Here is a tiny trained network, its code and every weight. The questions are about switching its units off for an input and a class, where a switched-off unit gives its printed mean instead of its output.

import numpy as np


def w(rows, s, z=0):
    codes = np.array(rows[::2]) - 128.0
    scale = np.full(codes.shape[1], s)
    scale[-1] = z or s
    return codes * scale


def f(y):
    return np.maximum(y, 0)


def log_softmax(a):
    a = a - a.max(-1, keepdims=True)
    return a - np.log(np.exp(a).sum(-1, keepdims=True))


def net(x, mask):
    res = np.array(x, float).reshape(1, 3) / 4 @ E
    y = f(res @ A[0][:, :-1].T + A[0][:, -1])
    res = res + np.where(mask, y, B[0][:, -1]) @ B[0][:, :-1]
    return log_softmax(res[-1] @ U[:, :-1].T + U[:, -1])


A, B = {}, {}
E = w([
[127,110,175,227],'x0',
[177,205,8,156],'x1',
[43,72,65,124],'x2',
],0.013)
A[0] = w([
[65,99,202,109,53],'N0',
[143,182,49,221,139],'N1',
[118,112,65,154,141],'N2',
[59,109,103,134,132],'N3',
[130,60,157,123,4],'N4',
[136,138,105,3,155],'N5',
[144,99,134,223,113],'N6',
[98,70,182,108,59],'N7',
[236,209,106,188,155],'N8',
[213,98,69,169,177],'N9',
],0.013,0.0033)
B[0] = w([
[81,175,172,80,215],'N0',
[82,140,152,63,246],'N1',
[158,74,255,18,185],'N2',
[147,50,210,192,184],'N3',
[174,139,87,43,174],'N4',
[19,176,140,211,202],'N5',
[8,220,59,168,200],'N6',
[142,164,131,78,204],'N7',
[152,117,190,106,254],'N8',
[107,163,162,137,202],'N9',
],0.0093,0.014)
U = w([
[55,219,89,167,82],'0',
[160,138,158,19,28],'1',
[155,117,176,113,254],'2',
[151,127,137,134,214],'3',
[227,96,58,193,55],'4',
[222,117,33,154,54],'5',
[246,79,53,184,68],'6',
],0.012,0.0085)

Each question gives the input, the list of numbers given to net, and the class t.
The units are the neurons (one row each of A and B). Each row of codes is followed by its name. A weight is (code - 128) times the scale printed after its matrix; where a second scale follows, it is the last column's (A, B and U).
mask holds one flag per neuron, in row order. A switched-off neuron (its flag False) gives its mean, the last column of its row in B, instead of its output. The means were averaged over made-up inputs and are rounded, as every weight is.
A unit's drop is (log p(t) with every unit on - log p(t) with that unit switched off) / (log p(t) with every unit on - log p(t) with every unit switched off).
The circuit of an input: a set's keep is (log p(t) with only the set's units on - log p(t) with every unit switched off) / (log p(t) with every unit on - log p(t) with every unit switched off). Starting from all 10 units, units are removed one at a time, each time the one whose removal leaves the highest keep (on an exact tie, the one counted first), for as long as the keep stays at least 0.8.
circuit, biggest first: the units of the circuit, biggest drop first
most important unit: the unit with the biggest drop
top k neurons: the k neurons with the biggest drops, biggest first
drop of u: that unit's drop, to one decimal
input [-7,3,2], class 0: most important unit : N5
input [3,-5,2], class 1: circuit, biggest first : [N4, N7]
input [3,-2,-3], class 3: top 4 neurons : [N5, N1, N2, N9]
input [4,5,-1], class 1: circuit, biggest first : [N5, N1]
input [1,-3,-3], class 3: top 3 neurons : [N2, N1, N8]
input [-5,-5,-1], class 0: top 2 neurons : [N5, N2]
input [-4,6,8], class 2: top 3 neurons : [N2, N3, N5]
input [-4,0,-7], class 2: top 2 neurons : [N6, N8]
input [-1,-2,1], class 3: circuit, biggest first : [N6, N2, N1, N8]
input [7,-8,3], class 1: top 4 neurons : [N4, N5, N7, N0]
input [-2,0,6], class 2: top 3 neurons : [N6, N3, N2]
input [5,6,0], class 1: circuit, biggest first : [N2, N1]
input [-4,5,-8], class 2: top 2 neurons : [N8, N5]
input [3,2,6], class 2: circuit, biggest first : [N2, N3]
input [6,7,8], class 2: circuit, biggest first : [N2]
input [6,-4,-5], class 0: top 2 neurons : [N6, N2]
input [-5,5,-8], class 2: top 2 neurons : [N8, N6]
input [-6,5,-1], class 0: drop of N1 : 0.0
input [1,4,7], class 2: drop of N4 : 0.1
input [-1,7,-2], class 1: drop of N1 : 0.2
